Below are the code and all the weights of a small trained network. Each question names an input and a class and asks about switching units off, where a switched-off unit gives its printed mean instead of its output.

import numpy as np


def w(rows, s, z=0):
    codes = np.array(rows[::2]) - 128.0
    scale = np.full(codes.shape[1], s)
    scale[-1] = z or s
    return codes * scale


def norm(h):
    return h / np.sqrt((h * h).mean(-1, keepdims=True) + 1e-5)


def f(y):
    return np.maximum(y, 0)


def log_softmax(a):
    a = a - a.max(-1, keepdims=True)
    return a - np.log(np.exp(a).sum(-1, keepdims=True))


def net(x, mask):
    res = np.array(x, float).reshape(1, 3) / 4 @ E
    u = 0
    for l in range(2):
        y = f(norm(res) @ A[l][:, :-1].T + A[l][:, -1])
        res = res + np.where(mask[u : u + 6], y, B[l][:, -1]) @ B[l][:, :-1]
        u += 6
    return log_softmax(norm(res)[-1] @ U[:, :-1].T + U[:, -1])


A, B = {}, {}
E = w([
[2,143,53,182,121,84,107],'x0',
[139,96,186,237,173,139,143],'x1',
[92,250,225,160,96,101,170],'x2',
],0.0055)
A[0] = w([
[113,173,101,174,98,83,78,54],'L0N1',
[90,103,43,115,221,149,64,74],'L0N2',
[96,167,73,47,114,61,97,43],'L0N3',
[63,94,74,203,107,122,108,56],'L0N4',
[132,105,134,254,210,118,160,3],'L0N5',
[90,190,148,171,138,92,149,58],'L0N6',
],0.009,0.0045)
B[0] = w([
[86,155,131,101,171,162,143,188],'L0N1',
[164,164,103,208,122,148,142,253],'L0N2',
[115,118,175,89,91,130,67,233],'L0N3',
[87,91,163,82,157,165,212,238],'L0N4',
[136,56,187,50,62,26,9,251],'L0N5',
[163,165,80,164,135,85,151,234],'L0N6',
],0.011,0.0044)
A[1] = w([
[179,221,106,130,138,57,214,18],'L1N1',
[255,128,218,55,231,164,163,4],'L1N2',
[178,30,61,180,134,161,136,60],'L1N3',
[123,183,109,56,22,176,29,21],'L1N4',
[122,229,137,148,110,71,131,90],'L1N5',
[2,116,97,126,148,112,194,3],'L1N6',
],0.0077,0.0028)
B[1] = w([
[161,179,35,195,108,194,99,199],'L1N1',
[23,108,112,95,177,151,172,253],'L1N2',
[162,255,97,205,62,97,112,215],'L1N3',
[158,74,227,128,120,38,90,241],'L1N4',
[234,87,57,187,105,153,109,229],'L1N5',
[86,132,147,68,202,198,162,198],'L1N6',
],0.0097,0.0049)
U = w([
[147,62,254,80,79,10,59,252],'0',
[220,206,58,202,88,131,125,8],'1',
[7,109,153,52,202,164,208,121],'2',
],0.013,0.0013)

Each question gives the input, the list of numbers given to net, and the class t.
The units are the neurons (one row each of A and B). Each row of codes is followed by its name. A weight is (code - 128) times the scale printed after its matrix; where a second scale follows, it is the last column's (A, B and U).
mask holds one flag per neuron, layer by layer. A switched-off neuron (its flag False) gives its mean, the last column of its row in B, instead of its output. The means were averaged over made-up inputs and are rounded, as every weight is.
A unit's drop is (log p(t) with every unit on - log p(t) with that unit switched off) / (log p(t) with every unit on - log p(t) with every unit switched off).
The circuit of an input: a set's keep is (log p(t) with only the set's units on - log p(t) with every unit switched off) / (log p(t) with every unit on - log p(t) with every unit switched off). Starting from all 12 units, units are removed one at a time, each time the one whose removal leaves the highest keep (on an exact tie, the one counted first), for as long as the keep stays at least 0.8.
units of the circuit, in order: the units of the circuit, biggest drop first
top k neurons: the k neurons with the biggest drops, biggest first
top k neurons in layer l: the k neurons of layer l with the biggest drops, biggest first
drop when u is switched off: that unit's drop, to one decimal
input [8,-6,-3], class 2: units of the circuit, in order => [L0N4]
input [-3,-2,3], class 1: top 3 neurons in layer 0 => [L0N3; L0N5; L0N4]
input [-7,2,-6], class 2: top 2 neurons => [L1N2; L0N2]
input [0,4,5], class 1: top 2 neurons => [L0N6; L0N3]
input [-8,0,-8], class 1: top 3 neurons => [L1N3; L0N4; L0N5]
input [7,-4,-8], class 1: top 3 neurons => [L0N2; L1N3; L1N2]
input [-8,0,-3], class 2: top 2 neurons => [L1N2; L0N5]
input [-8,-7,4], class 2: top 3 neurons => [L1N2; L0N5; L0N3]
input [8,1,-6], class 2: top 2 neurons => [L0N4; L1N6]
input [6,-1,8], class 1: top 2 neurons => [L0N6; L1N5]
input [7,-4,0], class 2: top 2 neurons in layer 0 => [L0N4; L0N5]
input [2,-4,-8], class 1: top 2 neurons in layer 0 => [L0N2; L0N5]
input [-7,0,-4], class 2: top 2 neurons => [L1N2; L0N5]
input [-5,1,3], class 2: top neuron => [L1N2]
input [-3,-2,-6], class 1: drop when L1N3 is switched off => 0.0
input [5,1,2], class 2: drop when L0N4 is switched off => 0.8
input [4,-1,1], class 2: drop when L0N4 is switched off => 0.1
input [5,2,0], class 2: drop when L0N4 is switched off => 1.7
